[[143, 146, 120, 127],
 [143, 152, 128, 137]] value 143, 137

[129, 106, 135, 118] value 129, 118

[124, 119, 135, 153, 125] value 124, 125

[127, 101, 126, 130, 118, 117, 131] value 127, 131

[117, 119, 148, 118, 117, 151] value 117, 151

[121, 135, 117, 138, 129, 106] value 121, 106
---
Input:
104	125	133	116
104	125	133	116
144	130	123	137
Output: 116

Input:
152	152	113	119
126	125	129	130
122	124	124	118
Output: 119

Input:
102	144	121	108
122	125	115	112
137	102	143	133
Output: 108

Input:
127	130	125	128
115	130	124	104
104	114	115	146
Output: 128

Input:
137	134	127	131
98	125	120	135
100	122	119	135
Output: 131

Input:
140	137	138	127
128	130	139	120
130	126	145	100
Output: 127

Input:
156	153	124	128
124	130	109	158
117	117	122	111
Output: 128

Input:
130	149	112	102
116	136	151	117
136	135	116	111
Output: 102

Input:
128	148	127	128
138	156	122	110
128	154	127	124
Output: 128
---
[[131 129 113 131 127]
 [112 105 128 105 136]
 [110 142 137 131 145]] out 129

[128  98 123 119 133 155 118] out 98

[[127 131 124 122 119 104]
 [131 139 125 130 128 128]] out 131

[[ 99 106 135 148 132 127]
 [125 146 129 150  99 141]] out 106

[[130 116 138 117]
 [126 136 129 135]
 [103 125 128 125]] out 116

[102 125 128 120] out 125
---
[128 115 130 128 106 128 130] value 128
[129 102 149 128  98] value 129
[126 136 106 130] value 126
[107 103 140 138 156 134] value 107
[118 144 135 149 137 100] value 118
[124 152 123 121 135 144] value 124
[117 147 113 119 141 103] value 117
[143 140 152 149 138 143 137] value 143
[139 135 154 141] value 139
[141 157 111 126 153 121 123] value 141
---
[[133, 115, 125, 123, 150], [138, 125, 136, 132, 122], [137, 122, 135, 127, 127]] => 125
[[131, 133, 141, 112, 124, 137, 129], [145, 137, 127, 129, 109, 116, 127], [137, 151, 133, 119, 145, 123, 121]] => 141
[[115, 157, 124, 121, 123, 151, 153], [99, 128, 102, 101, 102, 145, 124], [110, 126, 113, 111, 112, 136, 120]] => 124
[[129, 129, 122, 126, 124, 125], [150, 139, 123, 115, 119, 131], [154, 140, 101, 109, 107, 119]] => 122
[[119, 125, 135, 141, 126], [118, 125, 134, 141, 127], [150, 127, 122, 121, 125]] => 135
[[131, 114, 132, 119, 119], [116, 107, 148, 113, 134], [134, 116, 125, 123, 110]] => 132
[[111, 119, 123, 155, 131, 122], [135, 135, 133, 118, 119, 130], [135, 141, 136, 116, 116, 134]] => 123
[[149, 120, 119, 113], [146, 98, 114, 122], [124, 106, 112, 153]] => 119
[[125, 147, 117, 108, 135, 101, 126], [116, 132, 104, 144, 136, 150, 141], [143, 142, 112, 109, 137, 117, 107]] => 117
---
[[102 134 126 129 135 118]
 [154 122 134 131 131 136]
 [101 136 122 126 128 119]] → 136

[[116 149 157 105 140]
 [118 148 156 107 138]] → 138

[[111 125 139 112]
 [116 119 136 109]
 [107 130 133 103]] → 109

[[128 156 144 132]
 [129 156 143 132]] → 132

[[112 114 151 107]
 [110 103 150 101]] → 101

[[147 112 121 149 146 143]
 [117 109 137 107 108 129]
 [145 142 115 150 151 133]] → 129

[[142 152 157 122 141 139]
 [123  99 149 107 121 125]] → 125

[[128 116 136 107 149 127 128]
 [127 154 121 124 123 128 127]] → 127

[[153 156 155 101 155 105 155]
 [104 101 102 154 101 151 102]
 [123 124 124 132 124 130 123]] → 102

[[134 132 126 146 126]
 [126 118 118 135 130]
 [151 143 153 144 114]] → 130
---
[[128, 140, 123, 151, 129, 127, 126],
 [127, 135, 126, 133, 125, 130, 126],
 [128, 125, 129, 127, 133, 131, 126]] -> 133, 151

[102, 130, 123, 124, 135, 123, 105] -> 124, 135

[104, 138, 133, 106, 109] -> 133, 138

[[102, 145, 100, 104, 152],
 [106, 147, 106, 108, 151],
 [104, 150, 106, 104, 142]] -> 106, 152

[119, 127, 138, 113, 155, 142, 117] -> 113, 155

[[113, 122, 150, 128, 128],
 [121, 132, 108, 143, 125],
 [124, 130, 113, 139, 124]] -> 108, 150

[[131, 113, 135, 131, 114, 116, 122],
 [130, 120, 121, 133, 115, 114, 124],
 [130, 112, 125, 138, 112, 106, 117]] -> 133, 138

[137, 118, 141, 156, 131] -> 141, 156

[128, 126, 114, 127, 127, 105, 130] -> 127, 130

[[151, 109, 107, 128, 115, 147, 117],
 [149, 106, 109, 149, 105, 147, 105],
 [152, 106, 106, 147, 107, 147, 104]] -> 149, 152
---
[[108 110 108 147 108]
 [107 109 111 148 109]
 [108 112 109 149 106]] => 149

[[114 113 148 141 155]
 [123 116 136 145 149]] => 145

[[124 141 133 124 130 131]
 [127 130 116 113 128 134]
 [126 144 138 157 125 130]] => 125

[124 146 117 107 138 138 122] => 138

[149 137 121 150 153 136] => 153

[134 113 127 130 106 113 126] => 113
---
[135 106 129 125]: 135, 129

[122 154 153 133]: 154, 153

[137 106 129 142 122 134 120]: 142, 137

[[120 100 130 149 126 128]
 [127 127 127 154 103 116]]: 154, 149

[145 138 152 118 125 124 119]: 152, 145

[[147 120 108 130]
 [103 125 121 151]]: 151, 147

[122 151 124 124 127 138 129]: 151, 138

[129 108 114 146 100 143 147]: 147, 146

[155 115 129 132 136 138]: 155, 138
---
[[132 109 152 122 130 133 125]
 [117 129 121 117 122 132 133]
 [119 153 139 126 121 114 135]] ⇒ 135

[[131 131 101 126 152]
 [126 118 108 154 125]
 [122 114 116 117 110]] ⇒ 110

[[110 127 130 124 121]
 [121 126 124 131 127]
 [110 128 149 134 152]] ⇒ 152

[[114 119 101 129 137 132]
 [136 138 136 119 139 113]
 [104 118 125 140 121 131]] ⇒ 131

[[124 123 130 119 143 156 123]
 [117 133 130 109 155 120 139]
 [140 133 130 111 107 114 123]] ⇒ 123

[[138 127 118 116 114]
 [154 140 112 115 148]
 [129 126 133 139 118]] ⇒ 118

[[118 126 127 147]
 [126 113 119 150]
 [125 137 141 152]] ⇒ 152

[[131 129 136 139]
 [132 129 140 150]
 [133 129 142 142]] ⇒ 142

[[127 125 121 151 125 125 131]
 [117 141 129 114 130 132 134]
 [133 126 136 105 130 130 118]] ⇒ 118

[[149 118 145 127 141]
 [134 152 114 132 133]
 [121 143 132 126 121]] ⇒ 121
---
134,125,119,139,135,124
147,148,112,156,111,147
123,133,130,125,138,130
Answer: 135

119,154,136,122,153,133,137
100,135,111,115,147,118,122
116,131,139,129,155,129,137
Answer: 133

101,133,122,122,146,120
136,129,136,114,130,113
116,113,114,99,144,125
Answer: 146

117,121,132,123
121,136,141,151
118,126,126,118
Answer: 132

145,136,108,150,110,145
137,132,151,115,123,136
112,131,136,122,134,119
Answer: 110

118,150,130,122,104,134,127
118,150,130,122,104,134,127
116,111,112,145,137,136,137
Answer: 134

131,134,102,125,122
134,131,113,118,136
136,130,114,117,136
Answer: 125
---
Q:
[[130 107 141 116 105 148 103]
 [154 119 127 143 106 132 128]
 [111 101 117 138 150 131 141]]
A: 130

Q:
[[128 121 155 131]
 [139 119 119 123]
 [131 139 138 132]]
A: 128

Q:
[[145 125 123 119 143 130]
 [103 131 132 124 117 126]
 [108 129 128 112 133 129]]
A: 145

Q:
[[131 128 122 130]
 [100 134 135 125]
 [127 137 124 127]]
A: 131

Q:
[[134 112 119 132 141 147 122]
 [120 130 138 150 126 135 127]
 [148 124 132 124 132 136 109]]
A: 134

Q:
[[133 108 143 133 107 146]
 [140 129 116 150 105 146]
 [126 141 140 116 113 132]]
A: 133

Q:
[[137 109 114 123 120]
 [138 142 134 127 139]
 [127 140 145 153 137]]
A: 137

Q:
[[122 105 142 117 134 142 149]
 [126 103 144 121 136 143 147]
 [130 155 116 143 125 106 106]]
A: 122

Q:
[[129 128 128 129 127 132 128]
 [124 133 134 128 130 126 126]
 [128 115 134 107 135 114 134]]
A: 129
---
array([[149, 103, 136, 130, 130, 122, 121],
       [133, 121, 150, 118, 124, 122, 138]]) ⇒ 130

array([[126, 125, 156, 143, 114],
       [122, 106, 141, 152, 120],
       [124, 123, 147, 112, 148]]) ⇒ 141

array([[101, 100, 131, 129, 135, 121],
       [128, 127, 126, 130, 127, 129],
       [128, 127, 128, 128, 127, 127]]) ⇒ 130

array([[138, 121, 122, 141, 151, 138],
       [150, 136, 124, 110, 126, 150],
       [144, 133, 142, 144, 115, 144]]) ⇒ 110

array([[118, 143, 109, 128, 126],
       [135, 106, 135, 115, 128],
       [141, 124, 128, 132, 130]]) ⇒ 135

array([[102, 146, 133, 145, 109, 119],
       [132, 131, 128, 134, 124, 126]]) ⇒ 145

array([[126, 122, 103, 133, 121, 147, 126],
       [130, 128, 112, 137, 128, 136, 120]]) ⇒ 121

array([[135, 136, 106, 136, 120, 134],
       [111, 105, 113, 147, 137, 127],
       [124, 120, 132, 133, 126, 120]]) ⇒ 147

array([[135, 104, 135, 116],
       [133, 151, 121, 129],
       [107, 112, 121, 125]]) ⇒ 151
---
[[126 137 142 126 152 147 124]
 [117 115 114 136 121 120 129]
 [134 137 133 117 127 134 123]] | 126

[[130 145 123 123 113 141 133]
 [131 138 131 129 105 122 117]
 [128 145 128 127 115 136 129]] | 130

[[123 146 105 136 132]
 [123 140 105 136 132]
 [122 145 110 136 133]] | 123

[[139 110 103 154 105]
 [125 136 114 132 122]
 [145 134 138 144 132]] | 139

[[151 129 121 127 127]
 [123 130 129 125 133]
 [127 128 129 128 130]] | 151

[[152 126 102 110 122]
 [136 128 131 138 139]
 [131 124 129 124 124]] | 152
